Below is a small trained network, with its code and all its weights. Each question gives an input and a class and asks what happens when units are switched off, that is, made to give their printed mean instead of their output.

import numpy as np


def w(rows, s, z=0):
    codes = np.array(rows[::2]) - 128.0
    scale = np.full(codes.shape[1], s)
    scale[-1] = z or s
    return codes * scale


def norm(h):
    return h / np.sqrt((h * h).mean(-1, keepdims=True) + 1e-5)


def f(y):
    return y / 2 * (1 + np.tanh(0.7978845608 * (y + 0.044715 * y**3)))


def log_softmax(a):
    a = a - a.max(-1, keepdims=True)
    return a - np.log(np.exp(a).sum(-1, keepdims=True))


def net(x, mask):
    res = np.array(x, float).reshape(1, 6) / 4 @ E
    u = 0
    for l in range(2):
        y = f(norm(res) @ A[l][:, :-1].T + A[l][:, -1])
        res = res + np.where(mask[u : u + 11], y, B[l][:, -1]) @ B[l][:, :-1]
        u += 11
    return log_softmax(norm(res)[-1] @ U[:, :-1].T + U[:, -1])


A, B = {}, {}
E = w([
[73,129,215],'x0',
[57,238,168],'x1',
[125,162,188],'x2',
[70,1,176],'x3',
[59,159,85],'x4',
[214,118,179],'x5',
],0.0056)
A[0] = w([
[41,43,165,253],'0.n1',
[143,247,136,137],'0.n2',
[177,107,217,136],'0.n3',
[180,43,107,194],'0.n4',
[53,95,105,153],'0.n5',
[72,125,200,106],'0.n6',
[93,176,86,71],'0.n7',
[120,115,148,81],'0.n8',
[122,123,132,96],'0.n9',
[112,150,118,173],'0.n10',
[225,147,48,177],'0.n11',
],0.013,0.0016)
B[0] = w([
[74,37,54,254],'0.n1',
[95,245,40,247],'0.n2',
[61,86,220,198],'0.n3',
[132,189,224,236],'0.n4',
[93,112,53,193],'0.n5',
[151,119,167,200],'0.n6',
[155,100,101,181],'0.n7',
[105,116,141,128],'0.n8',
[134,129,131,124],'0.n9',
[125,135,101,149],'0.n10',
[251,66,91,253],'0.n11',
],0.017,0.0054)
A[1] = w([
[129,137,144,110],'1.n1',
[130,131,130,69],'1.n2',
[206,69,161,140],'1.n3',
[89,253,131,45],'1.n4',
[183,138,73,115],'1.n5',
[129,150,139,157],'1.n6',
[132,129,163,56],'1.n7',
[136,137,114,160],'1.n8',
[124,139,186,4],'1.n9',
[184,73,145,96],'1.n10',
[126,157,136,110],'1.n11',
],0.014,0.002)
B[1] = w([
[132,111,126,121],'1.n1',
[140,121,117,115],'1.n2',
[165,169,195,254],'1.n3',
[77,255,118,248],'1.n4',
[206,96,147,230],'1.n5',
[115,120,126,133],'1.n6',
[143,91,131,123],'1.n7',
[146,121,123,148],'1.n8',
[129,63,128,134],'1.n9',
[131,190,156,209],'1.n10',
[115,127,120,127],'1.n11',
],0.023,0.0043)
U = w([
[39,85,53,176],'0',
[161,169,180,185],'1',
[71,249,74,156],'2',
[178,146,50,2],'3',
[66,82,184,110],'4',
],0.017,0.0028)

Each question gives the input, the list of numbers given to net, and the class t.
The units are the neurons (one row each of A and B). Each row of codes is followed by its name. A weight is (code - 128) times the scale printed after its matrix; where a second scale follows, it is the last column's (A, B and U).
mask holds one flag per neuron, layer by layer. A switched-off neuron (its flag False) gives its mean, the last column of its row in B, instead of its output. The means were averaged over made-up inputs and are rounded, as every weight is.
A unit's drop is (log p(t) with every unit on - log p(t) with that unit switched off) / (log p(t) with every unit on - log p(t) with every unit switched off).
The circuit of an input: a set's keep is (log p(t) with only the set's units on - log p(t) with every unit switched off) / (log p(t) with every unit on - log p(t) with every unit switched off). Starting from the 12 units with the biggest drops (on a tie, the unit counted first), units are removed one at a time, each time the one whose removal leaves the highest keep (on an exact tie, the one counted first), for as long as the keep stays at least 0.8.
circuit, biggest first: the units of the circuit, biggest drop first
most important unit: the unit with the biggest drop
k most important neurons: the k neurons with the biggest drops, biggest first
top k neurons in layer l: the k neurons of layer l with the biggest drops, biggest first
drop when u is switched off: that unit's drop, to one decimal
input [1,-3,2,0,-7,2], class 4: circuit, biggest first	0.n3
input [0,-6,-7,-8,-3,0], class 1: circuit, biggest first	1.n3, 0.n2
input [-2,-7,-6,-3,7,-5], class 1: circuit, biggest first	0.n2, 0.n1
input [-5,-1,3,-1,2,-3], class 3: 2 most important neurons	0.n4, 0.n3
input [2,7,6,2,-6,8], class 4: circuit, biggest first	0.n3, 1.n9
input [-8,4,4,-5,-4,6], class 3: 4 most important neurons	0.n11, 0.n2, 0.n4, 1.n5
input [8,-5,3,-4,-8,3], class 4: top 2 neurons in layer 0	0.n3, 0.n11
input [-4,1,1,-5,7,6], class 3: top 2 neurons in layer 0	0.n11, 0.n4
input [-2,-8,0,-7,-2,-1], class 1: top 2 neurons in layer 1	1.n3, 1.n10
input [-8,5,1,5,6,5], class 3: top 2 neurons in layer 1	1.n5, 1.n4
input [4,-2,5,7,1,7], class 4: drop when 0.n8 is switched off	0.0
input [-8,-4,-5,-3,-3,-8], class 1: drop when 1.n3 is switched off	0.1
input [-6,-8,-8,8,4,5], class 1: drop when 0.n4 is switched off	0.2
input [3,2,1,8,-4,2], class 4: most important unit	0.n2
input [0,-2,-6,-4,3,5], class 1: top 2 neurons in layer 1	1.n3, 1.n10
